Below are the code and all the weights of a small trained network. Each question names an input and a class and asks about switching units off, where a switched-off unit gives its printed mean instead of its output.

import numpy as np


def w(rows, s, z=0):
    codes = np.array(rows[::2]) - 128.0
    scale = np.full(codes.shape[1], s)
    scale[-1] = z or s
    return codes * scale


def f(y):
    return y / 2 * (1 + np.tanh(0.7978845608 * (y + 0.044715 * y**3)))


def log_softmax(a):
    a = a - a.max(-1, keepdims=True)
    return a - np.log(np.exp(a).sum(-1, keepdims=True))


def net(x, mask):
    res = np.array(x, float).reshape(1, 7) / 4 @ E
    y = f(res @ A[0][:, :-1].T + A[0][:, -1])
    res = res + np.where(mask, y, B[0][:, -1]) @ B[0][:, :-1]
    return log_softmax(res[-1] @ U[:, :-1].T + U[:, -1])


A, B = {}, {}
E = w([
[128,129,128],'x0',
[128,127,128],'x1',
[128,128,128],'x2',
[128,128,128],'x3',
[176,36,168],'x4',
[179,121,2],'x5',
[31,75,61],'x6',
],0.0081)
A[0] = w([
[118,154,133,139],'n0',
[170,168,202,179],'n1',
[122,174,199,187],'n2',
[162,95,127,149],'n3',
[159,123,128,128],'n4',
[216,162,94,158],'n5',
[134,170,188,176],'n6',
[146,86,138,141],'n7',
[93,115,101,174],'n8',
[146,141,150,181],'n9',
[178,1,158,190],'n10',
[17,84,167,139],'n11',
[71,135,144,163],'n12',
[177,109,95,205],'n13',
[205,151,102,150],'n14',
[153,129,184,137],'n15',
[92,211,102,253],'n16',
[137,188,107,176],'n17',
[107,55,158,120],'n18',
[145,155,116,163],'n19',
[109,67,11,108],'n20',
[145,90,130,142],'n21',
[114,159,125,145],'n22',
],0.014,0.0046)
B[0] = w([
[110,137,127,144],'n0',
[131,112,205,238],'n1',
[59,104,154,234],'n2',
[167,114,135,152],'n3',
[154,135,135,137],'n4',
[191,198,126,203],'n5',
[81,115,164,214],'n6',
[162,114,118,152],'n7',
[87,118,123,181],'n8',
[128,132,157,164],'n9',
[222,73,88,251],'n10',
[109,111,4,252],'n11',
[92,130,83,189],'n12',
[186,141,166,187],'n13',
[187,177,126,187],'n14',
[143,98,159,184],'n15',
[53,198,130,251],'n16',
[117,181,140,183],'n17',
[155,100,82,182],'n18',
[134,156,138,152],'n19',
[85,86,238,254],'n20',
[155,113,125,147],'n21',
[111,144,117,150],'n22',
],0.031,0.0074)
U = w([
[55,173,194,254],'0',
[156,42,183,201],'1',
[66,176,51,15],'2',
[155,105,38,129],'3',
[140,254,119,84],'4',
[208,160,121,13],'5',
],0.0078,0.0022)

Each question gives the input, the list of numbers given to net, and the class t.
The units are the neurons (one row each of A and B). Each row of codes is followed by its name. A weight is (code - 128) times the scale printed after its matrix; where a second scale follows, it is the last column's (A, B and U).
mask holds one flag per neuron, in row order. A switched-off neuron (its flag False) gives its mean, the last column of its row in B, instead of its output. The means were averaged over made-up inputs and are rounded, as every weight is.
A unit's drop is (log p(t) with every unit on - log p(t) with that unit switched off) / (log p(t) with every unit on - log p(t) with every unit switched off).
The circuit of an input: a set's keep is (log p(t) with only the set's units on - log p(t) with every unit switched off) / (log p(t) with every unit on - log p(t) with every unit switched off). Starting from the 12 units with the biggest drops (on a tie, the unit counted first), units are removed one at a time, each time the one whose removal leaves the highest keep (on an exact tie, the one counted first), for as long as the keep stays at least 0.8.
circuit, biggest first: the units of the circuit, biggest drop first
top k neurons: the k neurons with the biggest drops, biggest first
drop of u: that unit's drop, to one decimal
input [6,-2,-1,2,1,6,-3], class 5: top neuron => (n16)
input [7,4,7,4,-6,5,0], class 4: circuit, biggest first => (n5; n17)
input [3,-8,-6,-1,2,6,4], class 1: circuit, biggest first => (n20; n16)
input [6,3,-5,-2,1,-7,1], class 3: top 3 neurons => (n11; n20; n16)
input [2,8,-7,5,1,5,5], class 1: circuit, biggest first => (n16; n20)
input [8,-4,-8,7,-3,1,-1], class 4: top 4 neurons => (n20; n2; n1; n6)
input [6,6,6,8,8,3,0], class 5: top 3 neurons => (n2; n1; n6)
input [-5,-2,-8,-6,5,1,-7], class 5: top 3 neurons => (n5; n20; n14)
input [-7,-7,-2,-7,-1,6,3], class 0: top 2 neurons => (n20; n10)
input [-1,5,-3,-4,8,8,-1], class 5: top 2 neurons => (n5; n14)
input [-4,5,-4,4,-2,1,-5], class 4: top 2 neurons => (n20; n5)
input [0,5,6,5,-5,-6,2], class 2: top 2 neurons => (n11; n20)
input [6,-3,-2,-8,-4,7,0], class 4: top 2 neurons => (n5; n2)
input [-2,1,-3,-6,2,-6,-3], class 1: circuit, biggest first => (n16)
input [-3,1,-4,-3,-5,-7,1], class 2: top 3 neurons => (n11; n20; n12)
input [0,2,3,3,-8,2,-3], class 4: drop of n20 => 0.2
input [8,6,-6,2,-5,6,4], class 0: drop of n20 => 0.3
input [-1,-7,8,0,0,7,7], class 0: drop of n10 => 0.9
